Below are the code and all the weights of a small trained network. Each question names an input and a target symbol and asks about switching units off, where a switched-off unit gives its printed mean instead of its output.

import numpy as np


def w(rows, s, z=0):
    codes = np.array(rows[::2]) - 128.0
    scale = np.full(codes.shape[1], s)
    scale[-1] = z or s
    return codes * scale


def f(y):
    return y / 2 * (1 + np.tanh(0.7978845608 * (y + 0.044715 * y**3)))


def softmax(a):
    e = np.exp(a - a.max(-1, keepdims=True))
    return e / e.sum(-1, keepdims=True)


def log_softmax(a):
    a = a - a.max(-1, keepdims=True)
    return a - np.log(np.exp(a).sum(-1, keepdims=True))


def net(x, mask):
    ids = ['βγθλμξστψω'.index(c) for c in x.split()]
    T = len(ids)
    res = E[ids] + P[:T]
    u = 0
    for l in range(2):
        r = res
        for j in range(2):
            rows = slice(2 * j, 2 * j + 2)
            q, k, v = (r @ M[l][rows].T for M in (Q, K, V))
            z = softmax(np.where(np.tri(T) > 0, q @ k.T / 2**0.5, -1e9)) @ v
            o = O[l][rows]
            res = res + np.where(mask[u + j], z, o[:, -1]) @ o[:, :-1]
        u += 2
        y = f(res @ A[l][:, :-1].T + A[l][:, -1])
        res = res + np.where(mask[u : u + 12], y, B[l][:, -1]) @ B[l][:, :-1]
        u += 12
    return log_softmax(res[-1] @ U[:, :-1].T + U[:, -1])


Q, K, V, O, A, B = {}, {}, {}, {}, {}, {}
E = w([
[135,171,51,172,93,116,204,182,115],'β',
[173,185,89,116,116,237,155,144,56],'γ',
[156,176,135,82,92,84,209,110,118],'θ',
[219,248,43,49,24,168,73,58,122],'λ',
[134,146,150,75,77,177,67,80,204],'μ',
[198,211,111,148,145,39,156,163,154],'ξ',
[174,119,121,183,174,110,114,210,212],'σ',
[145,115,103,177,170,215,168,201,102],'τ',
[98,50,177,130,161,119,181,171,201],'ψ',
[211,147,140,102,152,174,139,148,122],'ω',
],0.015)
P = w([
[142,250,142,125,180,215,202,118,237],'0',
[107,117,65,176,211,130,129,40,134],'1',
[94,150,174,80,80,153,131,178,166],'2',
[142,105,57,174,144,104,92,57,94],'3',
[89,89,152,99,86,139,105,237,133],'4',
[168,92,82,203,87,92,73,74,60],'5',
[82,146,181,88,74,159,124,187,172],'6',
],0.013)
Q[0] = w([
[160,199,165,95,90,121,150,160,126],'0.h0',
[132,72,98,190,183,141,104,8,67],'0.h0',
[74,69,95,156,183,83,73,60,83],'0.h1',
[108,64,78,184,152,132,83,53,106],'0.h1',
],0.014)
K[0] = w([
[138,221,105,71,191,166,168,122,167],'0.h0',
[97,48,162,122,52,82,24,169,2],'0.h0',
[114,43,148,137,55,82,45,179,44],'0.h1',
[150,51,161,124,67,63,51,160,25],'0.h1',
],0.0095)
V[0] = w([
[149,162,156,251,155,75,127,232,171],'0.h0',
[68,75,230,111,125,2,191,99,174],'0.h0',
[161,170,148,153,115,44,105,75,76],'0.h1',
[201,125,165,83,215,146,19,95,184],'0.h1',
],0.0078)
O[0] = w([
[116,71,121,94,217,82,44,108,193,199],'0.h0',
[112,59,192,144,105,158,214,120,190,2],'0.h0',
[173,157,28,46,98,167,189,132,144,88],'0.h1',
[214,135,144,251,66,138,103,202,86,155],'0.h1',
],0.011,0.0097)
A[0] = w([
[141,94,137,156,72,148,88,61,102,225],'0.n0',
[85,85,115,108,120,129,137,136,112,2],'0.n1',
[113,125,122,66,117,153,131,245,159,150],'0.n2',
[169,163,114,84,150,111,139,130,141,154],'0.n3',
[129,112,163,148,112,173,152,165,142,53],'0.n4',
[138,144,108,107,83,146,144,184,148,98],'0.n5',
[168,142,127,147,144,57,150,116,131,92],'0.n6',
[80,123,99,153,151,185,157,106,89,127],'0.n7',
[92,130,119,138,107,81,99,117,111,90],'0.n8',
[92,110,133,79,88,114,140,156,115,120],'0.n9',
[132,149,103,131,132,116,161,168,153,182],'0.n10',
[134,152,167,154,147,109,124,128,175,63],'0.n11',
],0.012,0.0078)
B[0] = w([
[125,142,129,143,154,83,227,155,154,210],'0.n0',
[160,223,125,190,144,185,121,208,31,122],'0.n1',
[116,153,150,54,34,162,141,2,97,191],'0.n2',
[86,55,163,130,102,198,101,118,122,255],'0.n3',
[116,242,116,153,132,82,123,104,188,138],'0.n4',
[82,80,189,89,158,95,120,164,237,160],'0.n5',
[109,154,120,123,95,227,119,80,176,185],'0.n6',
[131,168,112,84,202,62,167,125,158,154],'0.n7',
[118,127,134,136,232,154,180,139,100,182],'0.n8',
[170,144,66,197,171,190,118,126,171,130],'0.n9',
[132,171,171,95,82,197,94,64,172,184],'0.n10',
[148,130,41,138,150,165,192,192,115,192],'0.n11',
],0.0081,0.0092)
Q[1] = w([
[156,103,101,218,145,128,117,119,101],'1.h0',
[31,128,120,146,156,76,126,144,98],'1.h0',
[184,75,9,208,150,188,187,64,111],'1.h1',
[124,109,46,153,123,154,219,77,141],'1.h1',
],0.012)
K[1] = w([
[195,85,70,213,130,80,71,149,119],'1.h0',
[42,122,158,120,157,18,121,133,93],'1.h0',
[186,10,44,162,63,2,111,51,35],'1.h1',
[113,32,78,93,57,48,184,120,84],'1.h1',
],0.0076)
V[1] = w([
[119,106,142,79,130,131,129,104,140],'1.h0',
[63,118,133,83,130,89,117,117,154],'1.h0',
[151,89,1,149,164,139,195,190,180],'1.h1',
[200,89,123,146,156,204,134,110,74],'1.h1',
],0.0081)
O[1] = w([
[95,141,145,202,140,114,119,155,137,106],'1.h0',
[230,121,68,94,128,121,144,113,119,87],'1.h0',
[138,122,135,136,129,150,72,143,247,254],'1.h1',
[226,146,170,132,208,180,140,68,80,195],'1.h1',
],0.012,0.0082)
A[1] = w([
[41,81,86,106,136,42,135,100,117,2],'1.n0',
[61,48,138,54,131,91,86,195,216,113],'1.n1',
[45,120,104,117,183,80,63,184,91,107],'1.n2',
[71,114,195,155,35,221,99,59,188,148],'1.n3',
[135,9,178,191,188,98,98,105,180,106],'1.n4',
[130,147,132,48,52,151,244,68,113,188],'1.n5',
[53,91,55,107,168,74,118,133,108,60],'1.n6',
[165,158,72,178,119,78,156,78,156,62],'1.n7',
[170,170,94,101,138,179,146,139,181,121],'1.n8',
[114,159,147,127,181,212,99,101,166,92],'1.n9',
[159,212,120,183,14,149,177,168,105,143],'1.n10',
[9,97,43,2,129,96,119,123,117,82],'1.n11',
],0.0078,0.008)
B[1] = w([
[71,144,185,114,69,172,87,105,124,135],'1.n0',
[138,149,21,213,176,185,173,75,44,229],'1.n1',
[34,78,105,62,159,41,123,83,116,162],'1.n2',
[209,30,91,63,137,85,201,164,80,251],'1.n3',
[194,238,65,123,47,127,100,208,115,217],'1.n4',
[180,252,173,88,166,126,108,234,253,169],'1.n5',
[150,179,161,179,97,187,66,157,171,146],'1.n6',
[177,114,155,82,67,28,127,191,50,131],'1.n7',
[76,176,179,145,88,106,113,28,13,210],'1.n8',
[102,49,121,77,90,50,100,134,96,254],'1.n9',
[69,57,187,126,91,53,62,36,136,175],'1.n10',
[102,104,116,227,106,210,138,111,189,165],'1.n11',
],0.0064,0.017)
U = w([
[65,64,104,121,135,200,111,119,161,188],'β',
[92,134,88,97,136,124,165,117,44,80],'γ',
[139,109,136,79,167,174,150,149,200,224],'θ',
[72,137,103,85,21,116,83,124,105,3],'λ',
[112,31,151,188,107,43,125,126,139,168],'μ',
[144,2,76,59,83,136,135,84,102,73],'ξ',
[181,108,119,141,114,147,48,126,158,10],'σ',
[89,49,104,103,211,49,93,154,165,107],'τ',
[101,82,78,140,105,133,196,188,93,163],'ψ',
[184,74,217,208,169,194,112,97,121,203],'ω',
],0.0054,0.0062)

Each question gives the input, a string of symbols that net reads in full, and the target symbol t.
The units are the heads (2 rows each of Q, K, V and O) and the neurons (one row each of A and B). Each row of codes is followed by its name. A weight is (code - 128) times the scale printed after its matrix; where a second scale follows, it is the last column's (O, A, B and U).
mask holds one flag per unit, layer by layer, with each layer's heads first. A switched-off unit (its flag False) gives its mean, the last column of its rows in O or B, instead of its output. The means were averaged over made-up inputs and are rounded, as every weight is.
A unit's drop is (log p(t) with every unit on - log p(t) with that unit switched off) / (log p(t) with every unit on - log p(t) with every unit switched off).
The circuit of an input: a set's keep is (log p(t) with only the set's units on - log p(t) with every unit switched off) / (log p(t) with every unit on - log p(t) with every unit switched off). Starting from the 12 units with the biggest drops (on a tie, the unit counted first), units are removed one at a time, each time the one whose removal leaves the highest keep (on an exact tie, the one counted first), for as long as the keep stays at least 0.8.
circuit, biggest first: the units of the circuit, biggest drop first
most important unit: the unit with the biggest drop
top k neurons in layer l: the k neurons of layer l with the biggest drops, biggest first
input λ ω β ω ξ γ ξ, target λ: most important unit => 0.h0
input σ β ξ ξ ξ θ β, target σ: circuit, biggest first => (0.n11; 1.h1; 0.h0; 1.n4)
input θ ω τ, target θ: circuit, biggest first => (1.n5; 0.n2; 0.h0; 0.h1)
input σ ψ λ γ ψ ξ γ, target σ: circuit, biggest first => (0.n11; 0.h0; 1.h1; 1.n4)
input β ψ λ, target β: circuit, biggest first => (0.h1; 1.h1; 1.n11)
input ω λ τ, target ω: circuit, biggest first => (1.h1; 0.h1)
input γ ψ ω β ω ξ β, target γ: circuit, biggest first => (0.h0; 1.h1)
input λ σ β, target λ: circuit, biggest first => (0.h0; 1.n10)
input τ ψ ξ, target τ: circuit, biggest first => (0.h1; 0.h0; 1.n2)
input ξ τ τ τ λ ξ ψ, target ξ: circuit, biggest first => (0.n2; 1.n3)
input σ ω τ θ β ξ, target ξ: top 2 neurons in layer 0 => (0.n3; 0.n6)
input σ σ θ γ τ, target σ: circuit, biggest first => (1.n4; 0.n11; 1.h1; 0.h0)
input ξ σ ξ θ ψ σ ω, target ξ: top 2 neurons in layer 0 => (0.n2; 0.n11)
input θ ξ μ γ, target γ: circuit, biggest first => (0.h0)
input λ β μ θ ψ, target λ: circuit, biggest first => (0.h0; 0.n2)
input ψ ξ ξ λ ω γ β, target ψ: top 3 neurons in layer 1 => (1.n1; 1.n3; 1.n4)
input ψ θ ψ ω ξ, target ψ: top 3 neurons in layer 1 => (1.n1; 1.n4; 1.n3)
input θ ξ ξ ξ β τ, target τ: top 2 neurons in layer 1 => (1.n2; 1.n1)
input ψ β ω θ μ ξ ω, target ψ: top 2 neurons in layer 0 => (0.n11; 0.n4)
input ω λ θ γ β ξ ξ, target ω: most important unit => 1.h1
input ω γ σ ω λ β, target β: top 2 neurons in layer 1 => (1.n11; 1.n3)
input ψ ξ ξ σ ψ, target ψ: top 3 neurons in layer 1 => (1.n1; 1.n4; 1.n3)
input ξ ψ β τ γ σ, target σ: top 2 neurons in layer 1 => (1.n4; 1.n3)
input ω ξ β ξ γ σ, target σ: top 3 neurons in layer 0 => (0.n2; 0.n5; 0.n10)
input ξ ξ λ θ, target θ: top 2 neurons in layer 1 => (1.n5; 1.n9)
input θ ξ β γ σ, target θ: top 3 neurons in layer 1 => (1.n5; 1.n9; 1.n8)
